[[117 133 144 127 117 113 139]
 [113 137 150 139 110 135 133]
 [138 130 155 125 130 147 134]
 [138 126 146 102 140 132 124]
 [123 137 138 151 133 144 127]
 [130 123 146 111 135 117 123]
 [141 115 135 133 137 148 121]
 [121 144 135 122 104 128 137]]
=>
[[133 144 127 117 113 139 117]
 [137 150 139 110 135 133 113]
 [130 155 125 130 147 134 138]
 [126 146 102 140 132 124 138]
 [137 138 151 133 144 127 123]
 [123 146 111 135 117 123 130]
 [115 135 133 137 148 121 141]
 [144 135 122 104 128 137 121]]

[[137 124 126]
 [144 136 117]
 [143 130 124]
 [141 131 122]
 [110 114 148]
 [110 113 143]
 [106 117 143]
 [145 136 119]
 [121 118 132]
 [115 117 142]]
=>
[[124 126 137]
 [136 117 144]
 [130 124 143]
 [131 122 141]
 [114 148 110]
 [113 143 110]
 [117 143 106]
 [136 119 145]
 [118 132 121]
 [117 142 115]]

[[103 113 147]
 [118 110 149]
 [108 115 133]]
=>
[[113 147 103]
 [110 149 118]
 [115 133 108]]

[[144 126 126 135 137 122]
 [129 122 124 133 125 130]
 [125 122 131 117 133 125]
 [127 134 131 129 127 129]
 [140 124 127 132 135 125]
 [124 123 132 116 133 124]
 [124 131 127 126 129 131]
 [154 132 129 133 109 134]]
=>
[[126 126 135 137 122 144]
 [122 124 133 125 130 129]
 [122 131 117 133 125 125]
 [134 131 129 127 129 127]
 [124 127 132 135 125 140]
 [123 132 116 133 124 124]
 [131 127 126 129 131 124]
 [132 129 133 109 134 154]]

[[108 139 149 129 110 108 105 104 145 106 145 150]
 [113 135 125 130 126 113 120 147 144 149 147 120]
 [147 105 106 105 132 147 146 151 108 146 106 111]]
=>
[[139 149 129 110 108 105 104 145 106 145 150 108]
 [135 125 130 126 113 120 147 144 149 147 120 113]
 [105 106 105 132 147 146 151 108 146 106 111 147]]

[[118 143 118 146]
 [122 126 144 129]
 [118 123 141 128]
 [118 143 126 146]
 [127 143 111 138]
 [117 127 140 125]
 [141 118 116 125]
 [120 141 128 144]
 [150 115 117 121]]
=>
[[143 118 146 118]
 [126 144 129 122]
 [123 141 128 118]
 [143 126 146 118]
 [143 111 138 127]
 [127 140 125 117]
 [118 116 125 141]
 [141 128 144 120]
 [115 117 121 150]]
---
[[107 113 155 128 143]
 [107 113 114 128 143]]
=>
[[107 113]
 [107 113]]

[[105 120]
 [135 108]
 [143 117]
 [114 143]
 [128 129]]
=>
[[105 120]
 [135 108]]

[[134 150 130 126]
 [110 150 154 111]
 [141 119 147 112]
 [125 135 153  98]]
=>
[[134 150]
 [110 150]]

[[130 129]
 [144  98]
 [135 152]
 [123 152]
 [102 123]]
=>
[[130 129]
 [144  98]]

[[128 132 129 127 124]
 [121 125 102 122 154]
 [127 131 130 127 125]]
=>
[[128 132]
 [121 125]]

[[123 130 151 138 118]
 [127 130 150 136 123]
 [125 118 146 137 124]
 [125 145 126 128 123]]
=>
[[123 130]
 [127 130]]

[[105 109 149 108]
 [148 147 110 147]
 [112 111 143 111]
 [108 109 148 110]]
=>
[[105 109]
 [148 147]]
---
[[125 134 147 123]
 [123 123 106 124]
 [130 128 136 123]
 [129 117 133 122]
 [124 126 128 126]
 [123 138 126 127]
 [123 124 119 125]
 [126 128 132 129]
 [129 124 123 125]
 [128 133 136 125]
 [131 121 117 124]]
=>
[[123 124 123 122 126 127 125 129 125 125 124]
 [147 106 136 133 128 126 119 132 123 136 117]
 [134 123 128 117 126 138 124 128 124 133 121]
 [125 123 130 129 124 123 123 126 129 128 131]]

[[113 143 110]
 [122 120 136]
 [147 119 146]
 [126 135 138]
 [111 147 127]
 [113 145 110]
 [106 147 106]
 [112 137 105]
 [139 108 144]
 [107 108 107]]
=>
[[110 136 146 138 127 110 106 105 144 107]
 [143 120 119 135 147 145 147 137 108 108]
 [113 122 147 126 111 113 106 112 139 107]]

[[133 133 134 134 133 134 133 133 134 134 134 134 133]
 [155 135 148 135 130 145 134 141 136 134 134 134 142]]
=>
[[133 142]
 [134 134]
 [134 134]
 [134 134]
 [134 136]
 [133 141]
 [133 134]
 [134 145]
 [133 130]
 [134 135]
 [134 148]
 [133 135]
 [133 155]]

[[133 130 108 128 118 141 133 122 115 127 115]
 [119 124 112 125 142 131 125 145 116 118 137]
 [135 134 154 135 151 129 133 134 118 129 125]
 [131 129 142 135 129 119 125 130 130 124 139]
 [129 127 114 129 112 131 122 145 123 130 146]]
=>
[[115 137 125 139 146]
 [127 118 129 124 130]
 [115 116 118 130 123]
 [122 145 134 130 145]
 [133 125 133 125 122]
 [141 131 129 119 131]
 [118 142 151 129 112]
 [128 125 135 135 129]
 [108 112 154 142 114]
 [130 124 134 129 127]
 [133 119 135 131 129]]

[[120 123 129 135 133 130 132]
 [118 133 126 124 133 127 147]
 [126 127 126 130 130 127 154]
 [117 130 130 127 133 127 102]
 [130 129 130 126 122 127 123]
 [124 119 132 135 134 135 138]]
=>
[[132 147 154 102 123 138]
 [130 127 127 127 127 135]
 [133 133 130 133 122 134]
 [135 124 130 127 126 135]
 [129 126 126 130 130 132]
 [123 133 127 130 129 119]
 [120 118 126 117 130 124]]

[[125 133 131 127 138 117 121 114 121 147 119 108 110 138 120]
 [132 120 134 111 133 139 120 135 133 123 132 119 147 132 130]
 [128 134 133 126 133 117 122 116 120 136 138 115 134 137 115]
 [131 129 136 125 139 135 125 131 131 140 117 122 119 138 131]
 [127 121 123 131 115 134 131 134 134 123 138 128 139 116 129]
 [121 129 122 125 131 112 121 107 121 132 127 108 117 132 122]]
=>
[[120 130 115 131 129 122]
 [138 132 137 138 116 132]
 [110 147 134 119 139 117]
 [108 119 115 122 128 108]
 [119 132 138 117 138 127]
 [147 123 136 140 123 132]
 [121 133 120 131 134 121]
 [114 135 116 131 134 107]
 [121 120 122 125 131 121]
 [117 139 117 135 134 112]
 [138 133 133 139 115 131]
 [127 111 126 125 131 125]
 [131 134 133 136 123 122]
 [133 120 134 129 121 129]
 [125 132 128 131 127 121]]

[[129 144 123 141 142]
 [116 128 155 135 155]
 [127 144 103 130 102]
 [143 151 148 128 137]
 [116 123 154 129 154]
 [141 143 126 131 145]]
=>
[[142 155 102 137 154 145]
 [141 135 130 128 129 131]
 [123 155 103 148 154 126]
 [144 128 144 151 123 143]
 [129 116 127 143 116 141]]

[[149 121 130 142 107]
 [147 126 102 149 102]]
=>
[[107 102]
 [142 149]
 [130 102]
 [121 126]
 [149 147]]
